Here is a tiny trained network, its code and every weight. The questions are about switching its units off for an input and a target symbol, where a switched-off unit gives its printed mean instead of its output.

import numpy as np


def w(rows, s, z=0):
    codes = np.array(rows[::2]) - 128.0
    scale = np.full(codes.shape[1], s)
    scale[-1] = z or s
    return codes * scale


def norm(h):
    return h / np.sqrt((h * h).mean(-1, keepdims=True) + 1e-5)


def f(y):
    return y / 2 * (1 + np.tanh(0.7978845608 * (y + 0.044715 * y**3)))


def softmax(a):
    e = np.exp(a - a.max(-1, keepdims=True))
    return e / e.sum(-1, keepdims=True)


def log_softmax(a):
    a = a - a.max(-1, keepdims=True)
    return a - np.log(np.exp(a).sum(-1, keepdims=True))


def net(x, mask):
    ids = ['αβδεζηλμπτφω'.index(c) for c in x.split()]
    T = len(ids)
    res = E[ids] + P[:T]
    u = 0
    for l in range(2):
        r = norm(res)
        for j in range(2):
            rows = slice(2 * j, 2 * j + 2)
            q, k, v = (r @ M[l][rows].T for M in (Q, K, V))
            z = softmax(np.where(np.tri(T) > 0, q @ k.T / 2**0.5, -1e9)) @ v
            o = O[l][rows]
            res = res + np.where(mask[u + j], z, o[:, -1]) @ o[:, :-1]
        u += 2
        y = f(norm(res) @ A[l][:, :-1].T + A[l][:, -1])
        res = res + np.where(mask[u : u + 8], y, B[l][:, -1]) @ B[l][:, :-1]
        u += 8
    return log_softmax(norm(res)[-1] @ U[:, :-1].T + U[:, -1])


Q, K, V, O, A, B = {}, {}, {}, {}, {}, {}
E = w([
[85,169,127],'α',
[66,62,99],'β',
[62,142,127],'δ',
[84,140,40],'ε',
[145,121,187],'ζ',
[159,126,169],'η',
[159,76,118],'λ',
[126,60,105],'μ',
[126,48,112],'π',
[188,92,169],'τ',
[126,123,143],'φ',
[149,254,125],'ω',
],0.024)
P = w([
[74,138,255],'0',
[17,96,186],'1',
[78,174,156],'2',
[110,180,125],'3',
[135,178,94],'4',
[127,159,80],'5',
[69,132,103],'6',
],0.0047)
Q[0] = w([
[140,193,194],'L0H1',
[161,90,99],'L0H1',
[1,123,103],'L0H2',
[156,45,72],'L0H2',
],0.011)
K[0] = w([
[59,133,142],'L0H1',
[9,118,83],'L0H1',
[91,79,135],'L0H2',
[143,101,9],'L0H2',
],0.011)
V[0] = w([
[153,114,122],'L0H1',
[216,160,86],'L0H1',
[2,144,222],'L0H2',
[137,99,160],'L0H2',
],0.0095)
O[0] = w([
[184,119,2,105],'L0H1',
[101,147,150,49],'L0H1',
[182,178,78,254],'L0H2',
[93,199,170,123],'L0H2',
],0.0074,0.0061)
A[0] = w([
[175,183,177,69],'L0N1',
[10,10,121,112],'L0N2',
[182,32,148,253],'L0N3',
[229,188,109,158],'L0N4',
[163,94,238,147],'L0N5',
[68,255,193,170],'L0N6',
[208,153,79,71],'L0N7',
[26,14,161,154],'L0N8',
],0.009,0.0055)
B[0] = w([
[167,171,124,142],'L0N1',
[82,193,145,230],'L0N2',
[2,191,241,209],'L0N3',
[28,25,183,199],'L0N4',
[46,116,61,153],'L0N5',
[38,66,233,254],'L0N6',
[138,134,193,131],'L0N7',
[172,126,220,205],'L0N8',
],0.0064,0.0049)
Q[1] = w([
[123,22,112],'L1H1',
[249,143,160],'L1H1',
[44,172,149],'L1H2',
[54,134,190],'L1H2',
],0.013)
K[1] = w([
[117,137,68],'L1H1',
[3,136,122],'L1H1',
[208,117,105],'L1H2',
[159,97,58],'L1H2',
],0.017)
V[1] = w([
[72,7,77],'L1H1',
[108,50,172],'L1H1',
[122,79,191],'L1H2',
[239,98,193],'L1H2',
],0.013)
O[1] = w([
[199,63,74,143],'L1H1',
[152,12,147,145],'L1H1',
[97,127,187,107],'L1H2',
[147,104,192,4],'L1H2',
],0.011,0.014)
A[1] = w([
[117,215,83,144],'L1N1',
[135,218,62,38],'L1N2',
[162,71,50,42],'L1N3',
[68,229,82,172],'L1N4',
[164,162,249,227],'L1N5',
[218,27,216,173],'L1N6',
[184,116,73,241],'L1N7',
[94,180,93,252],'L1N8',
],0.013,0.003)
B[1] = w([
[93,167,185,199],'L1N1',
[189,163,159,191],'L1N2',
[171,74,147,166],'L1N3',
[74,127,108,249],'L1N4',
[18,19,111,154],'L1N5',
[4,181,112,144],'L1N6',
[101,59,139,167],'L1N7',
[113,58,163,222],'L1N8',
],0.012,0.011)
U = w([
[66,90,243,166],'α',
[107,146,77,255],'β',
[112,146,124,73],'δ',
[106,203,7,134],'ε',
[118,137,106,99],'ζ',
[109,128,105,31],'η',
[105,135,103,41],'λ',
[108,137,102,101],'μ',
[133,136,109,137],'π',
[118,113,100,73],'τ',
[168,51,97,183],'φ',
[101,239,141,187],'ω',
],0.014,0.0051)

Each question gives the input, a string of symbols that net reads in full, and the target symbol t.
The units are the heads (2 rows each of Q, K, V and O) and the neurons (one row each of A and B). Each row of codes is followed by its name. A weight is (code - 128) times the scale printed after its matrix; where a second scale follows, it is the last column's (O, A, B and U).
mask holds one flag per unit, layer by layer, with each layer's heads first. A switched-off unit (its flag False) gives its mean, the last column of its rows in O or B, instead of its output. The means were averaged over made-up inputs and are rounded, as every weight is.
A unit's drop is (log p(t) with every unit on - log p(t) with that unit switched off) / (log p(t) with every unit on - log p(t) with every unit switched off).
The circuit of an input: a set's keep is (log p(t) with only the set's units on - log p(t) with every unit switched off) / (log p(t) with every unit on - log p(t) with every unit switched off). Starting from the 12 units with the biggest drops (on a tie, the unit counted first), units are removed one at a time, each time the one whose removal leaves the highest keep (on an exact tie, the one counted first), for as long as the keep stays at least 0.8.
units of the circuit, in order: the units of the circuit, biggest drop first
unit that matters most: the unit with the biggest drop
top k neurons: the k neurons with the biggest drops, biggest first
top k neurons in layer l: the k neurons of layer l with the biggest drops, biggest first
which heads matter: for each layer, one digit per head in row order, 1 if its drop is at least 0.15 and else 0, layers parted by /
drop when u is switched off: that unit's drop, to one decimal
input φ ζ ω ω α ε, target ω: unit that matters most => L1H1
input ε λ φ τ, target φ: units of the circuit, in order => [L1H1, L1N1]
input τ φ ε φ ζ, target φ: which heads matter => 01 / 11
input δ δ ω π ε, target ω: units of the circuit, in order => [L1H1, L0N3]
input δ ζ ε ω ω η, target ω: units of the circuit, in order => [L1H1, L0N5, L0H2]
input δ φ μ μ φ η ε, target φ: units of the circuit, in order => [L0N4, L1H1, L0N5]
input φ φ ε β, target φ: which heads matter => 11 / 11
input τ μ φ ω, target α: which heads matter => 00 / 00
input ε ε φ, target φ: top 3 neurons => [L0N4, L0N3, L1N3]
input δ φ ε, target φ: top 3 neurons => [L0N4, L0N2, L1N3]
input τ ε η η φ τ, target φ: which heads matter => 00 / 11
input φ ε β φ β, target φ: top 2 neurons in layer 0 => [L0N4, L0N8]
input ε α δ π β ω δ, target ω: top 2 neurons in layer 0 => [L0N3, L0N2]
input ε δ φ, target φ: unit that matters most => L0H2
input φ δ ω, target α: drop when L0N5 is switched off => 0.0
input ε δ δ ε δ δ, target ε: drop when L1H2 is switched off => 0.5
